Here is a tiny trained network, its code and every weight. The questions are about switching its units off for an input and a target symbol, where a switched-off unit gives its printed mean instead of its output.

import numpy as np


def w(rows, s, z=0):
    codes = np.array(rows[::2]) - 128.0
    scale = np.full(codes.shape[1], s)
    scale[-1] = z or s
    return codes * scale


def norm(h):
    return h / np.sqrt((h * h).mean(-1, keepdims=True) + 1e-5)


def f(y):
    return y / 2 * (1 + np.tanh(0.7978845608 * (y + 0.044715 * y**3)))


def softmax(a):
    e = np.exp(a - a.max(-1, keepdims=True))
    return e / e.sum(-1, keepdims=True)


def log_softmax(a):
    a = a - a.max(-1, keepdims=True)
    return a - np.log(np.exp(a).sum(-1, keepdims=True))


def net(x, mask):
    ids = ['βγδεηθλξπστφω'.index(c) for c in x.split()]
    T = len(ids)
    res = E[ids] + P[:T]
    r = norm(res)
    for j in range(3):
        rows = slice(4 * j, 4 * j + 4)
        q, k, v = (r @ M[0][rows].T for M in (Q, K, V))
        z = softmax(np.where(np.tri(T) > 0, q @ k.T / 4**0.5, -1e9)) @ v
        o = O[0][rows]
        res = res + np.where(mask[j], z, o[:, -1]) @ o[:, :-1]
    y = f(norm(res) @ A[0][:, :-1].T + A[0][:, -1])
    res = res + np.where(mask[3:15], y, B[0][:, -1]) @ B[0][:, :-1]
    return log_softmax(norm(res)[-1] @ U[:, :-1].T + U[:, -1])


Q, K, V, O, A, B = {}, {}, {}, {}, {}, {}
E = w([
[124,131,137,110,115,116,122,130],'β',
[137,123,130,139,103,114,124,125],'γ',
[125,132,124,127,117,119,115,115],'δ',
[118,126,121,96,130,112,117,121],'ε',
[123,115,121,112,119,105,127,121],'η',
[192,131,51,140,154,139,107,147],'θ',
[86,69,116,161,123,129,139,111],'λ',
[85,91,140,142,126,149,136,133],'ξ',
[131,125,134,122,110,110,134,126],'π',
[109,81,131,146,135,139,159,161],'σ',
[154,152,74,117,193,255,140,217],'τ',
[114,140,137,112,117,127,97,114],'φ',
[81,88,148,121,136,143,154,148],'ω',
],0.023)
P = w([
[147,181,126,175,162,169,151,111],'0',
[59,123,87,158,84,43,94,226],'1',
[97,100,67,102,1,125,145,169],'2',
[192,41,125,99,75,174,141,72],'3',
[200,38,174,155,206,102,82,79],'4',
[125,94,155,168,158,48,94,208],'5',
[109,106,96,136,57,81,114,194],'6',
[174,62,81,130,64,153,112,95],'7',
],0.0069)
Q[0] = w([
[88,139,74,87,37,178,139,155],'H1',
[158,177,73,116,131,167,170,115],'H1',
[189,116,135,122,154,190,140,52],'H1',
[173,159,86,55,30,147,120,71],'H1',
[124,157,96,104,172,164,89,123],'H2',
[78,92,134,159,116,208,189,167],'H2',
[215,185,118,92,89,122,86,160],'H2',
[96,55,142,144,108,169,123,129],'H2',
[249,191,68,88,125,118,88,119],'H3',
[129,161,113,96,77,158,191,41],'H3',
[75,241,60,125,72,41,129,199],'H3',
[97,52,73,101,37,212,123,174],'H3',
],0.011)
K[0] = w([
[187,48,180,129,134,181,136,36],'H1',
[164,158,202,109,136,87,92,85],'H1',
[102,154,182,197,214,40,90,165],'H1',
[202,130,183,133,247,164,132,55],'H1',
[105,97,102,120,181,198,80,139],'H2',
[123,172,119,171,155,165,208,85],'H2',
[174,45,120,87,59,136,80,116],'H2',
[137,183,124,172,157,112,137,64],'H2',
[180,49,53,68,192,88,88,157],'H3',
[167,89,235,87,180,50,76,61],'H3',
[159,81,94,39,41,166,142,76],'H3',
[188,118,195,195,196,230,158,74],'H3',
],0.011)
V[0] = w([
[113,172,190,94,120,125,110,138],'H1',
[157,120,63,82,177,79,182,158],'H1',
[134,139,215,155,89,75,187,132],'H1',
[99,105,72,125,140,96,95,74],'H1',
[120,75,142,129,129,83,147,99],'H2',
[99,91,74,177,125,132,123,13],'H2',
[150,120,129,127,151,212,70,189],'H2',
[95,106,126,159,118,173,181,181],'H2',
[140,194,139,74,123,89,163,66],'H3',
[145,120,149,70,149,81,206,178],'H3',
[201,134,118,152,94,139,74,169],'H3',
[176,113,99,246,102,89,205,113],'H3',
],0.011)
O[0] = w([
[105,179,97,131,92,144,66,142,133],'H1',
[124,88,160,63,110,154,173,198,53],'H1',
[153,133,62,155,37,148,147,41,228],'H1',
[125,190,227,121,205,173,151,101,149],'H1',
[61,243,66,114,118,101,80,145,168],'H2',
[57,141,117,103,161,51,90,242,116],'H2',
[233,99,93,202,123,123,194,138,3],'H2',
[190,154,117,163,226,164,96,133,72],'H2',
[156,70,158,64,159,194,95,59,206],'H3',
[117,129,85,37,18,204,205,122,80],'H3',
[176,139,201,106,75,89,88,171,137],'H3',
[176,109,166,64,153,41,254,101,206],'H3',
],0.0075,0.005)
A[0] = w([
[196,169,119,88,146,77,141,143,75],'N1',
[42,68,133,164,159,173,108,135,64],'N2',
[147,73,113,227,134,166,159,180,81],'N3',
[157,143,51,151,109,192,151,137,152],'N4',
[74,63,132,153,190,162,129,198,104],'N5',
[151,119,193,155,146,67,146,103,83],'N6',
[133,165,128,119,212,109,182,168,66],'N7',
[167,62,173,185,121,213,178,168,144],'N8',
[148,161,95,104,87,197,69,102,1],'N9',
[150,154,143,102,128,69,93,142,218],'N10',
[96,87,148,116,170,113,230,160,172],'N11',
[142,187,103,145,177,253,115,176,110],'N12',
],0.014,0.0094)
B[0] = w([
[198,201,97,182,63,68,137,184,151],'N1',
[220,195,140,124,86,126,225,169,152],'N2',
[140,168,170,103,126,173,23,121,154],'N3',
[87,156,199,80,179,77,150,195,172],'N4',
[177,98,52,114,136,89,133,128,162],'N5',
[105,196,112,75,114,110,98,194,175],'N6',
[126,148,185,110,71,123,161,29,158],'N7',
[104,148,105,72,126,36,165,69,165],'N8',
[96,127,77,98,74,110,3,142,180],'N9',
[176,91,134,129,171,149,161,91,254],'N10',
[102,112,117,190,103,217,76,131,205],'N11',
[205,142,107,68,156,235,213,198,152],'N12',
],0.014,0.0091)
U = w([
[158,93,118,74,110,97,211,53,159],'β',
[85,118,48,206,211,81,165,83,186],'γ',
[141,94,249,139,88,106,134,203,158],'δ',
[46,63,185,124,195,223,147,122,123],'ε',
[106,232,198,181,96,151,159,99,54],'η',
[237,173,98,151,89,29,123,162,43],'θ',
[115,93,86,222,78,153,191,184,195],'λ',
[202,144,83,204,200,197,91,95,135],'ξ',
[152,2,99,136,179,86,132,196,192],'π',
[13,148,108,88,150,64,184,205,141],'σ',
[147,168,83,49,167,189,175,207,152],'τ',
[135,154,205,64,227,55,90,103,6],'φ',
[116,138,84,88,81,115,18,130,106],'ω',
],0.0091,0.0024)

Each question gives the input, a string of symbols that net reads in full, and the target symbol t.
The units are the heads (4 rows each of Q, K, V and O) and the neurons (one row each of A and B). Each row of codes is followed by its name. A weight is (code - 128) times the scale printed after its matrix; where a second scale follows, it is the last column's (O, A, B and U).
mask holds one flag per unit, heads first, then neurons. A switched-off unit (its flag False) gives its mean, the last column of its rows in O or B, instead of its output. The means were averaged over made-up inputs and are rounded, as every weight is.
A unit's drop is (log p(t) with every unit on - log p(t) with that unit switched off) / (log p(t) with every unit on - log p(t) with every unit switched off).
The circuit of an input: a set's keep is (log p(t) with only the set's units on - log p(t) with every unit switched off) / (log p(t) with every unit on - log p(t) with every unit switched off). Starting from the 12 units with the biggest drops (on a tie, the unit counted first), units are removed one at a time, each time the one whose removal leaves the highest keep (on an exact tie, the one counted first), for as long as the keep stays at least 0.8.
units of the circuit, in order: the units of the circuit, biggest drop first
most important unit: the unit with the biggest drop
top k neurons: the k neurons with the biggest drops, biggest first
heads that matter: for each layer, one digit per head in row order, 1 if its drop is at least 0.15 and else 0, layers parted by /
input τ λ ω σ ω φ β, target λ: units of the circuit, in order	[H3 H1 N11]
input π β ξ ω β δ ω, target ε: heads that matter	001
input ε θ ω β ε η, target σ: heads that matter	001
input π ε ξ ω ε β π, target σ: units of the circuit, in order	[H3 N4]
input β σ ξ η β ω, target β: units of the circuit, in order	[H2 N8]
input ω σ δ δ ε, target λ: units of the circuit, in order	[H3 N11 H1]
input η λ φ, target ε: heads that matter	100
input δ β π, target φ: top neuron	[N6]
input π ω β σ β, target σ: units of the circuit, in order	[H3 N4]
input ω ε φ τ η ε, target ξ: heads that matter	101
input β η β β, target ω: heads that matter	000
input λ π ω δ, target η: top 3 neurons	[N7 N11 N6]
input β π ξ ω δ γ, target γ: heads that matter	001
input β δ η β π ξ, target β: units of the circuit, in order	[N8 H2]
input π β γ β ξ δ, target θ: heads that matter	001
input δ β π ξ ε φ, target β: heads that matter	000
input β η δ ξ φ β λ, target β: heads that matter	011
input λ δ β, target η: most important unit	H3
input β π π τ β π φ, target π: heads that matter	100
input σ β θ ξ ε ξ β, target γ: heads that matter	001
input ξ π β β β λ, target ξ: most important unit	N3
input θ β η, target δ: heads that matter	101
input τ δ β π β β π σ, target φ: top 2 neurons	[N8 N3]
